Each row is followed by its class number.
[  55  -30   44   -7   38   19  -15  115 -131   53    5  302  168   64
   29 -130  157   57  -26   12  -13   28   38  -95   19 -117   89   88
   72 -240   16 -244   88] => 2
[  46  -99   22   11  -51   37    2  -92   72  -22   76   58  -21  -19
  -16   70   82  -19  -14  -55   52  -24  -28  -75    6   -6   88 -162
  -72   44  -48    4  102] => 7
[ 29  31 -34 -35 -17  20  11 -46  22 -22 -35 -71 -17 -23 -23  59 -23 -91
 -30 -11  31  22  -9 -28  -8   9  -3 -15 -14  69 -21  27  28] => 3
[ 277  -93   90    3   85  -78   63   28 -148    0  115  452  164  165
   12  -69   11   93   29  -96  134   15  -76 -190  169 -129  150  -94
  133 -169   81 -239  -51] => 9
[-163  -90  -99  149   80 -183  240    4  118  208 -117 -233  -65  -35
  -15 -172 -382  298    7 -357  -37 -334  163  463  -32  259  -18  238
 -106 -121  -12    6 -236] => 8
[  68  -25   87  119  -41  -28  -95 -118 -140   61  -65  -43  -17   48
  -43  -73  159   45   25   17  114  141   98   11 -111   -8   76   13
  -98 -120   31  -49  102] => 1
[ 131  -88   67   50   -9  -57   46  112  -61  -12  140  351  104   -3
   28 -123   83   40   78   33   11   55  160  -22   82 -110   70  -20
  159  -98   40 -146 -112] => 9
[  17   19   45   -5  -42   20  -72 -148  122   90    9 -196 -117  -42
  116   69   53   66  115 -120   32 -111   99   14  -90   18  -91  -72
  -40    9   22  215   98] => 1
[-122  -34   30   49  -18 -215   51  -51  -86   81   81  -59    3   75
   26 -136   -3  130  -26  -56  -12 -113  -23   19  -93   59  117  -43
 -108  -62    1  -52   62] => 5
[   6   45   85  -30   39    2  -95 -130  -28   85   26 -175 -135    8
  -27    3   26   87  106 -105   78  -15   -1  -17  -15  -31  -33 -235
 -150   13  -84  128   63] => 2
[  94  -14   36   85   20 -128   21  -39 -176  -28  128  296  117   78
   35  -84  122   47  -37 -168   46   50  -77 -170   57  -80  188 -109
  -99 -228   18 -168   53] => 7
[ 899   -7   85   -1  169  312  162  113 -225  -71 -290  784  371  -24
   40  177   -4 -254  -92  -77  338  275 -137  -55  182  120   28   45
  360   44   91 -335  -48] => 4
[  13 -182  150  129  -69 -219  -37 -125  -41   95   37  290   78   48
   46  -88   64  111   10  -77  133 -149  181  -45  -30  -27  234 -182
  -76 -201  166  -94  133] => 8
[-277 -102  259  359 -203 -483 -313 -286  -46  191 -294  -72   35   37
 -128 -173   28  304  -21 -278  356    1   -3  172 -174  272 -101  -19
 -219 -274  125 -117  127] => 6
[ 192 -169  -85   11   15  -85  124   35  -27  -58  342  389  133   19
  180  -85   34  172   32 -195  -42 -127   55  -57  164 -139  293   39
  103 -129   94 -152  -69] => 0
[  83  -51  147  236  -61 -223  107  -92 -157   95  -14  241   66   89
    4   -3  -32  146  -29 -120   19   63   71   -4  -56  179   70 -158
 -101  -46   33  -12   93] => 6
[ 438 -143  227   48   41   82  -92 -145  -75  223  111  298   83   87
  135  -18  118  119  227 -133  194  -67  172   32   13   36  122 -280
    2 -192   78   21  207] => 3
[ 163  -26  104   -3  -23   89  -16 -107  -48   48 -107 -116  -34  -11
   15   34  165   24   72  -69  131   51   31  -18 -115   93  -47  -38
  -36  -38  -69   77  159] => 5
[ 371   22   65  -88  118  272 -189   27 -107  255  -39  217  168   88
   93   34  375   91  102 -131   99   -3   68 -269    5 -105   76    6
  129 -277   26  -70  131] => 6
[  36 -116   14   57   33  -63  125   24  -81   -1  120  240   23  -38
   23 -110  169  178   61  -18  -24  -63  164  -65   27 -123  202  -21
  -38 -144   27  -38  -76] => 0
[190   9  13 -77  31 109  82 -54  24  12 -23  -7  -9 -21  40 115  24 -50
   4 -80  69  16 -62 -45 -19  37  -5 -22  25  61 -42  58  52] => 2
[ -66   21   50   44  111  -75  105  -97   13   31 -176    4   44  145
 -143  -37 -210  -75  -39 -116   64 -171  151   37   -6  -15 -115 -127
  -65    5   -2 -121 -149] => 7
[ 392 -214  185   -7  -50  -89   56  -94 -143  -87  163  800   -9 -151
  156   37  150   96  261   31  143   35  165 -195   41 -197  323 -255
  177 -179  262  195 -151] => 8
[  90 -162  127    2  -32  -71  125   24 -183 -191    8  271  144   57
  -15  -51  239   31  -42  197  129  151  -42 -162  -16  -95  138  -19
   41 -125  -22 -210   92] => 8
[ -35    3  218  164   46 -193  -10 -163 -177  125 -119  168   64   83
    2 -132   98  154  -19 -157  123  -18   95  -95 -104  -68   71 -115
 -173 -233   81 -161  147] => 2
[ 131  -16  -18   51    0   -4  -20   43 -103   97   76  186   95   45
  112 -100   31   67  -29 -152  -21   19   74   54   24  -28  120  101
   25 -141   30 -172  105] => 2
[  41   96   40  -21   48  -38  -40 -179    0   33  -57 -225  -81  113
    1   10 -148   42   64 -156  116   18  -58  -19  -85  -19 -116   -1
  -40  -34    1   42   16] => 7
[ 142  -55   60    1  -15    0  -69  -14 -123   80   56  218   88   64
   72  -60  168  109   21  -19   46   52   48 -134    1  -63  123  -17
   26 -204   23  -92  152] => 5
[ 132  -36   35    7   -7   -4  -18 -131   48    2  -77  -99   34   28
    0   44  -10  -13   34  -77  104  -45   16   33  -36   97  -26  -31
   -9   33    6   33   17] => 4
[ 158  -27   94   93   53  -88  -62  -62 -158  108   85  276   89   79
   51 -105  189  200   76 -155   61   44   78 -134   25  -85  130  -79
  -49 -259   25  -93   67] => 4
[ 143  127  419   68  -57  -71  -91 -355 -395  -92 -127 -135 -127 -137
   30  173  292  -23  113   -5  297  534 -120 -266 -270   -4  108 -267
 -248 -255  169  110  150] => 2
[ 336 -104   90   69   59   16  -40  -38  -34  133   87  249   84    7
  124  -51   57  240  241 -227   91 -155  266   25   60  -32  109 -163
   92 -216  117  109  -67] => 8
[ 107  -15  -86  -59  -52   63   29  106  -45    0  -35   40   34  -10
   13  -57  -44 -146  -63  154   29   64   -2  179  -62   56   16  222
   91  155  -56  -92  106] => 2
[ -25  -34    9  -60  -29  -63  -47 -190  138   37  -19 -278 -119   -1
   95   21   33   69   49 -131  106 -148  -46   56  -66   58  -70  -23
  -93   41  -84  173   79] => 8
[104  58   4 -26  -4  68 -38 -99 -14  16 -25 -90 -73   1  27  77  58 -69
  42 -70  28  80 -26 -85 -50 -25 -24  17 -17  41 -32  92  69] => 6
[ 144 -157  161   93  -35  -36 -113 -110    1  151   52  144   55   13
  158  -82  205  282  168 -203  106 -141  206    2  -61  -12   92  -94
    1 -258  100  -29  171] => 4
[ 184  -51   89   -3  -61   55   62 -112   40  -65  -44 -103  -11   -1
   85  138  -32 -138   31   26  120   88   83   40 -100   76   -9  -84
   48  102   42   25  101] => 9
[   6   30   77   69   49  -78  -26  107 -167   47   92  303  168   77
  -48 -170  201   42    7    5  -56  -18   15 -206   69 -132   90  -91
   19 -211   22 -213   24] => 1
[ 128  -14 -221 -122   24   75  113  257   15   28  285  119   83   52
   91  -69   37  -44  -27   -2 -195 -132  -64  -31  115  -20  128  105
  179  109 -115  -74  -42] => 6
[ 188   56   17  -48   46   99   89  -39  -38   33  -79  -19   16  -20
   -2   79   11 -141  -27    1   66   94  -18   -7  -68   61   18   37
    6   31  -15   16   10] => 2
[ 377   13   24   -5   86   23  225   68 -223  -49   27  392  246  -18
    3   56   19 -125  -59  -19   10   98   74 -171   93    1  235   25
  124 -100  169  -87 -270] => 3
[ 200  -93   98  -28   20   62  -20   26    7   46  -16  232  150   50
  -36  -20   77  -99  -44   73  104  -11   68  -73   75  -35   76  -26
  137  -31   60 -175  -11] => 8
[ 218  -44   20  -22  -62   24  -22 -178  116  -20  -35  -26  -52  -91
   77  132  -65  -29   80 -153   99  -53   10  -28  -31  108   25  -88
   12   58   55  281   25] => 5
[ 105  -40   79   47   13  -68   59   52 -175  -12  164  371  157   -3
  156  -97  234  109  -12  -74   -9   68  -55 -140   44 -112  186  -37
   -9 -278   27 -226  140] => 2
[ 141  -18   53   40   72   17   48   76 -270  -18  154  337  153   92
    4  -76  366  151   20   34   14  185   -9 -310   45 -231  191  -22
   20 -323    2 -241   71] => 1
[ 152 -182  -15  -10  -73  -52   89 -175  167   16   -1  -50    0   59
   36   76 -196  -32   67  -35  100 -185  157  166  -50  119   34  -10
   68  170   57  101  -54] => 9
[ 230   75  230   71  -82  -18 -267  -21 -329  162 -156  324  -20  -45
  -31  -33  208  -16   64  174  206  314   18 -152 -106   13  156  -62
  -10 -182  211   32  210] => 0
[ 748  145 -549 -251  168  275  -88  -88  374  491  253 -162   49  357
  268   19 -715 -398   33 -365  -74 -477 -178  499  285  298   95  137
  280  139  -11  -92  -12] => 2
[  24 -199 -119   -7  114 -178  211 -256  197  -16  153  -35  -72  281
   78 -106 -557  164  116 -256    2 -367  200  248   43 -113   78   79
   21   -3   86  -41 -150] => 0
[ 152 -191   38  -19   34   72   36   93   31   77  125  337  185   22
   82  -66  177  111   85   26  -37 -144  253  -25   64 -100  128   13
  150 -104   40  -69 -104] => 9
[ 49   2 -24 -18  14  25  20 -56  24  50 -72   9 -11  19 -19  75  24 -12
 -22 -98  47   0 -46 -82 -27  16   6  27 -26  40 -55  35  74] => 9
[ 75 -54 -18 -30 -34 -73  66  20 -73  -8 157 142  96  27  65 -38 138  -7
  -3  67 -36 -12  36 -52  -2 -10 153 -26  30 -53   9 -30 -38] => 3
[ 169   51    0  -32   29   90  -56 -213  133   64   14 -214  -98    4
   70  129  -11    1  112 -210   80   -2  101  -11  -20   10  -94 -120
  -59   20  -63  242   36] => 3
[-176  474 -376   85  157   51  144  279 -152  197 -321 -528  164  132
 -198 -206  139 -241 -272 -183 -205  238 -272  221 -148  385 -350  678
 -121 -196 -487 -360   74] => 0
[  61  -25   94   22    9  -87  -81  -18  -92  110  136  179   21   53
   37 -122  135  103   76  -31   58    2   92 -104   -3 -103  127  -75
    9 -177   70  -96   67] => 0
[  85  -19  125   41    4  -31  134  -99  -85 -163 -150    3    3  -32
  -29   58  -16 -153  -41   67  136   80   -4  -13  -36  -13   11  -64
  -39   77   62  -58    4] => 8
[ 41 -21   2 -19 -58 -58   0 -66  51 -15  67  47   6  71  91   7 -88 -57
 -20 -68  37 -24  10  -1 -21 -10  -2  28  30 -24  45 -30  76] => 7
[ 230  -22   53   14  -35   98  -56    2  -40  130   86   97   19  -22
   92   -1  251  -33   63  -75   40   68   76   -8  -40   98   85  -55
    6 -108  -41    2  171] => 0
[ 127  -43  140  110  -31  -71  -71  -88 -116   94   28  196  102  -39
   87  -56  338  136   28 -132  106   33  128 -167  -45  -58  137  -60
  -60 -230   75 -115  144] => 4
[ 138    7   52  -21  -53  -22  104 -167   46  -44  -44  -15  -29  -57
   37  119   14 -242  -57   19  107   64   40  -24  -98  105   22  -70
  -33  136   -2   41   57] => 0
[ 135  -65  152   73    7  -12  -83  -66 -150   87   41  274   45   -1
   61  -40  213  153  107 -122   84   61  141 -170   -9 -127  128  -97
  -33 -243   71  -35   93] => 6
[-191  560  -95  319   44   55 -863 -130    4  837 -317 -315  -15  239
   50  -57   97  312    7 -623 -141  115  167  -81 -104   58 -306   79
 -257 -495  -37   45  640] => 9
[ 108   91   40  -38  -18  126  -59 -152   29   60  -71 -221 -136  -31
   15  145   53  -41   93  -90   57  112   91  -97 -106   17  -98  -97
  -54  -13  -63  203  170] => 5
[  15  -39   34   86 -109 -160   13   70 -176  -16   76  308  124   19
   13 -165  220  -54  -76  120   -3  140   37  -78  -63  -57  204   80
   43 -182   69 -242   77] => 2
[-159   -4   -5 -129  -14   31   92   65  127 -188   46 -102 -117 -226
    3   18   24  -54   55  145  -76 -113   19  -72   49 -188  -28   27
   16  145   44  211 -182] => 2
[  80   53   61   51    5   73  -36 -167   21  183 -122 -386  -84  -74
 -130   18   61   46   21 -121  152   48  213   75  -57   58 -127   63
  -70   79  -44    2  -84] => 5
[ 102  -49   17   -9  -41   -5    2 -185  120    0   16 -112  -65  -28
   96   73   11  -13   42 -162   89  -76   47   15  -65   23   35  -55
  -57   28   22  157   68] => 2
[ 140 -109   96    1  -57  118   62 -150   66 -202 -198 -259  -46    7
 -148  147  -44 -187   59   66  208  162  113   50 -147   56  -99  -12
   57  222  -29   70   -9] => 9
[   7   38   25  -10   74  -78  -59   90  -97   44  -24  189  140   83
  -67 -102  -74   49  -41  -21    9  -49  -78  -91   90  -60   29   48
   79  -54   80 -190  -53] => 4
